11, 28, -42, -47, -2, -50, -43, -17, -21, -17, 10, 31, -20, 41, 39 : Z_128
-31, 36, 43, 43, 42, 49, 42, 43, 14, -7, 43, 46, -52, -20, 15 : Z_583
53, 26, -9, 13, 4, 25, -21, 5, 52, 31, -27, 34, -19, -17, -35 : Z_906
36, 51, -47, -6, -27, 4, -41, 4, 22, -49, 36, 29, -24, -48, 14 : Z_538
51, -18, 22, 32, -41, 32, -47, 4, -6, -46, 32, 53, 25, 4, 32 : Z_257
-2, 38, 18, 28, 18, -26, 35, 18, 33, 18, 38, 38, 18, 41, 36 : Z_936
26, 26, -31, -40, -52, 45, -32, 27, 50, 48, 3, 44, 17, 38, 10 : Z_73
-12, 40, -27, 17, -24, -5, -31, -45, 12, 32, -11, 7, 27, -8, -37 : Z_330
27, 38, -32, 23, 16, -11, 35, -42, 44, 35, -35, -53, -13, 52, 37 : Z_717
-47, -28, -49, 15, 30, 28, 8, 19, 14, -41, -30, -32, 19, 28, 40 : Z_81
-2, 21, 18, 28, 9, -26, 35, 4, 33, 18, 38, -11, -30, 16, -31 : Z_325
rev: -46, -6, 4, -47, 32, -41, 32, 22, -18, 51 : Z_257
count Z_538: 4 : 2
count Z_257: 32 : 4
count Z_936: 18 : 5
count Z_538: 29 : 1
rev: -50, -2, -47, -42, 28 : Z_128
count Z_583: 43 : 4

16, 12, 0, 20, 30, 3, 10, 23, 8, -35, 26, -19, -9, 0, -20, 21, 27, -3, -23, -8, 23, -24, 10, -14, -37, 17, -8, 8, -34, 39, 15, 24, -20, 2, 16, 16, 29, -12, -6, -9, 26, 26, 23, -48, 1, 36, 54, -51 : Z_72
16, 12, 0, 20, 30, 3, 11, 23, 8, -34, 25, -20, -9, 0, -18, 21, 27, -2, -23, -7, 23, -23, 10, -14, -37, 17, -9, 8, -33, 38, 15, 24, -20, 2, 16, 14, 29, -12, -5, -9, 26, 27, 22, -47, 0, 35, 53, -50 : Z_893
0, 0, -1, -25, -6, 1, -8, 14, 9, -5, 6, 0, 13, -2, -10, 1, -13, 1, 3, 1, -14, 3, -17, -14, 10, -9, 7, -1, 9, -3, 6, 9, -9, 1, -7, 0, -13, 9, 4, 3, -14, -26, 0, 13, -1, 4, 1, -6 : Z_307
15, 11, 0, -10, 30, 3, 12, 21, 7, -33, 23, -20, -10, 1, -16, 19, 27, -2, -22, -8, 24, -23, 13, -12, -36, 18, -8, 8, -33, 38, -10, 23, -18, 2, 16, 15, -10, -13, -5, -10, 28, 28, 22, -47, 1, 33, 49, -49 : Z_965
15, 11, 0, 22, 30, 3, 11, 21, 7, -33, 24, -20, -10, 1, -17, 20, 27, -2, -22, -7, 25, -48, 12, -13, -37, 18, -8, 8, -33, 38, 14, 23, -17, 2, 16, 14, 30, -13, -48, -9, 27, 28, 22, -48, 0, 34, 52, -48 : Z_993
17, 12, 0, 18, 30, 3, 10, 24, 9, -36, 29, -21, -8, 0, -23, 23, 27, -2, -24, -8, 23, -24, 8, -16, -37, 17, -7, 8, -33, 40, 16, 25, -22, 2, 15, 16, 29, -12, -5, -9, 26, 25, 25, -48, 0, 40, 56, -53 : Z_593
14, 11, 0, 17, 28, 3, 8, 22, 8, -33, 24, -18, -7, 0, -19, 19, 25, -2, -22, -7, 19, -22, 7, -15, -34, 16, -7, 7, -30, 37, 16, 23, -19, 2, 13, 14, 27, -11, -5, -9, 22, 23, 21, -45, 0, 33, 51, -48 : Z_638
15, 11, 0, 17, 28, 3, 8, 23, 9, -33, 24, -19, -8, 0, -20, 20, 25, -2, -22, -7, 18, -22, 7, -15, -35, 16, -7, 7, -31, 38, 15, 24, -19, 2, 13, 14, 27, -10, -5, -9, 22, 22, 21, -45, 0, 33, 51, -49 : Z_55
-1, 18, 28, 3, 9, 22, 8, 45, 24, -41, 36, -19, 12, -4, -37, 21, 13, -1, -19, -7, -3, -21, -18, -37, -28, 7, 1, 4, -21, 35, 25, 38, -34, 4, 0, 14, 17, -1, 0, -4, -2, -10, 20, -36, -1, 43, 53, -55 : Z_667
14, 11, -1, 17, 28, 3, 9, 22, 8, -33, 24, -19, -8, 0, -19, 20, 25, -2, -22, -7, 20, -23, 8, -14, -35, 17, -8, 8, -31, 37, 15, 24, -19, 2, 13, 14, 27, -11, -5, -8, 23, 23, 21, -45, 0, 33, 51, -48 : Z_908
rev: 8, 22, 9, 3, 28, 17, -1 : Z_908
q: 15, 11, 0, 17, 28, 3, 8, 23, 9, -33, 24, -19, -8, 0, -20, 20, 25, -2, -22, -7, 18, -22, 7, -15, -35, 16, -7, 7, -31, 38, 15, 24, -19, 2, 13, 14, 27, -10, -5, -9, 22, 22, 21, -45, 0, 33, 51, -49 : Z_55
count Z_993: -49 : 0
rev: 27, 14, 13, 2, -19, 24, 15, 38, -31, 7, -7, 16 : Z_55
count Z_965: -10 : 5

46, 47, -4, 4, 6, 10, 9, 34, -10, 1 -> Z_380
50, 51, 11, 9, 18, 12, 20, 37, 11, 2 -> Z_475
9, 18, 12, 19, 4, 10, 8, 34, 1, -10 -> Z_419
q: 9, 18, 12, 19, 4, 10, 8, 34, 1, -10 : Z_419
rev: 4, 19, 12, 18, 9 : Z_419
rev: 20, 12, 18, 9 : Z_475

-12, 51, 37, 51, -12, -10, -6, -12 -> Z_807
-10, -19, -24, -18, -8, -7, 9, -9 -> Z_129
12, -4, -2, -5, 7, 3, 9, 8 -> Z_772
7, 4, 4, 4, 3, 0, 6, 3 -> Z_765
-10, -24, -18, -24, -9, -7, 10, -9 -> Z_340
-10, 6, 4, 5, -10, -8, 4, -10 -> Z_565
-15, 4, 2, 3, -13, -10, 3, -13 -> Z_48
-9, 25, 18, 24, -9, -8, 0, -9 -> Z_209
29, 29, 29, 29, -2, -1, -1, -1 -> Z_17
16, 22, 18, 22, 10, 4, 4, 10 -> Z_491
rev: -8, -9 : Z_209
q: -10, -24, -18, -24, -9, -7, 10, -9 : Z_340
rev: -1, -2, 29 : Z_17
rev: 3, -10, -13, 3 : Z_48
count Z_17: 0 : 0

-5, -4, 4, 5, -6, 6, -3, 3, -5, -3, 4, 3, -5, -4, -6, 4, -7, -3, 3, 3  Z_387
7, 14, -13, 7, 3, 11, 1, 2, 0, 1, 15, 6, -11, -4, 16, -20, 12, 14, 4, 0  Z_403
36, -36, -26, 4, -24, 12, 28, -7, -4, -36, -49, 10, 12, -6, 46, 18, -36, 46, -10, -35  Z_95
-6, 5, 3, 0, -8, -10, 7, -4, 8, -6, 12, -16, 2, 7, -11, -4, -7, -1, 0, 7  Z_676
19, -39, -10, 3, 18, 11, -11, 11, 38, 9, 1, -17, 23, 16, -1, -11, -18, 0, -21, -20  Z_499
16, 35, 2, 15, 11, 28, 0, 2, 2, 2, 37, 13, -29, -11, 37, -54, 27, 37, 11, 37  Z_13
-2, -1, 5, -1, 0, 0, -3, 0, 5, 1, -4, 4, 2, 0, 0, 1, 3, 6, 3, 2  Z_770
-21, 38, 9, -3, -15, -10, 12, -12, -28, -9, -3, 17, -19, -18, -3, 13, 16, -1, 20, 17  Z_370
10, -7, -6, 4, 16, 16, -3, 3, -5, -4, -6, -5, -5, 4, -3, -3, 7, 4, 0, -9  Z_822
-12, 19, 5, -1, -8, 5, 5, -37, -13, -4, -3, 8, -9, -2, -2, 5, 7, -1, 11, 7  Z_534
count Z_534: -2 : 2
count Z_387: 3 : 4
count Z_95: -36 : 3
rev: 4, -6, -4, -5, 3, 4, -3, -5, 3, -3 : Z_387
count Z_13: 37 : 4

-1, 10, 8, 10, 23, -17, -8, -7, 0, -7, 7, -6, 14, -12, 47 = Z_130
24, -10, 13, -30, 24, -7, -24, -32, 45, -24, -7, 38, -7, -9, -37 = Z_473
-4, -2, -33, 3, -3, 31, 21, -4, -3, -3, 3, -3, 3, 6, 37 = Z_106
-7, -1, -4, 2, -6, -6, -6, 25, 2, -1, 21, 3, -9, -1, 25 = Z_790
rev: 37, 6, 3, -3, 3, -3, -3, -4, 21, 31, -3 : Z_106
count Z_790: 2 : 2
count Z_106: -3 : 4
count Z_473: 24 : 2
count Z_130: -12 : 1
count Z_790: -5 : 0

22, 3, 5, 5, -8, 4, -24, 12 : Z_112
0, 13, -19, -15, -2, 14, -3, 17 : Z_841
-21, 3, 0, -11, -9, -10, -12, 8 : Z_118
-14, 35, 3, -34, 5, 4, 3, 3 : Z_918
-21, 20, 36, -17, -27, -6, 44, -45 : Z_302
-16, 32, -8, -24, -28, -17, 1, -7 : Z_543
-8, -3, 6, -18, -1, 8, -17, -19 : Z_280
-16, 32, -8, -24, 5, 4, 5, -16 : Z_691
-33, 21, 11, 7, -24, -10, 32, -25 : Z_931
47, 3, -20, -6, 24, 17, -35, 34 : Z_723
-2, 4, 9, -35, 10, -22, -20, -6 : Z_404
-19, 13, 0, -15, 0, 27, -21, 27 : Z_443
rev: -15, -19, 13, 0 : Z_841
rev: 5, 4, 5, -24, -8 : Z_691
rev: -24, 4, -8, 5, 5, 3, 22 : Z_112
rev: 1, -17, -28, -24, -8, 32, -16 : Z_543
rev: 0, -15, 0, 13 : Z_443
q: 0, 13, -19, -15, -2, 14, -3, 17 : Z_841

21, -16, -33, 29 = Z_816
-1, -8, -10, -11 = Z_92
-5, -1, -10, 57 = Z_367
-1, -5, 5, 36 = Z_496
-5, -1, 36, 36 = Z_339
-20, 3, -5, -17 = Z_762
7, -8, -34, 7 = Z_426
rev: -10, -1 : Z_367
q: -5, -1, 36, 36 : Z_339
count Z_339: 36 : 2
rev: 36, 36 : Z_339
rev: -17, -5, 3 : Z_762

19, 37, 35, 34, 37, 34, 37, 37, 34, 34, 29, 6, 19, 29  Z_218
19, 20, 23, 19, 56, 20, 1, 6, 13, 2, 17, 8, 19, 32  Z_806
36, 19, 12, 12, 23, 6, 13, 2, 3, 8, 19, 7, 16, 25  Z_557
rev: 56, 19 : Z_806
rev: 19, 8, 17, 2, 13, 6, 1, 20, 56, 19, 23 : Z_806
rev: 34, 34 : Z_218
count Z_557: 14 : 0
count Z_557: 2 : 1
count Z_218: 37 : 4

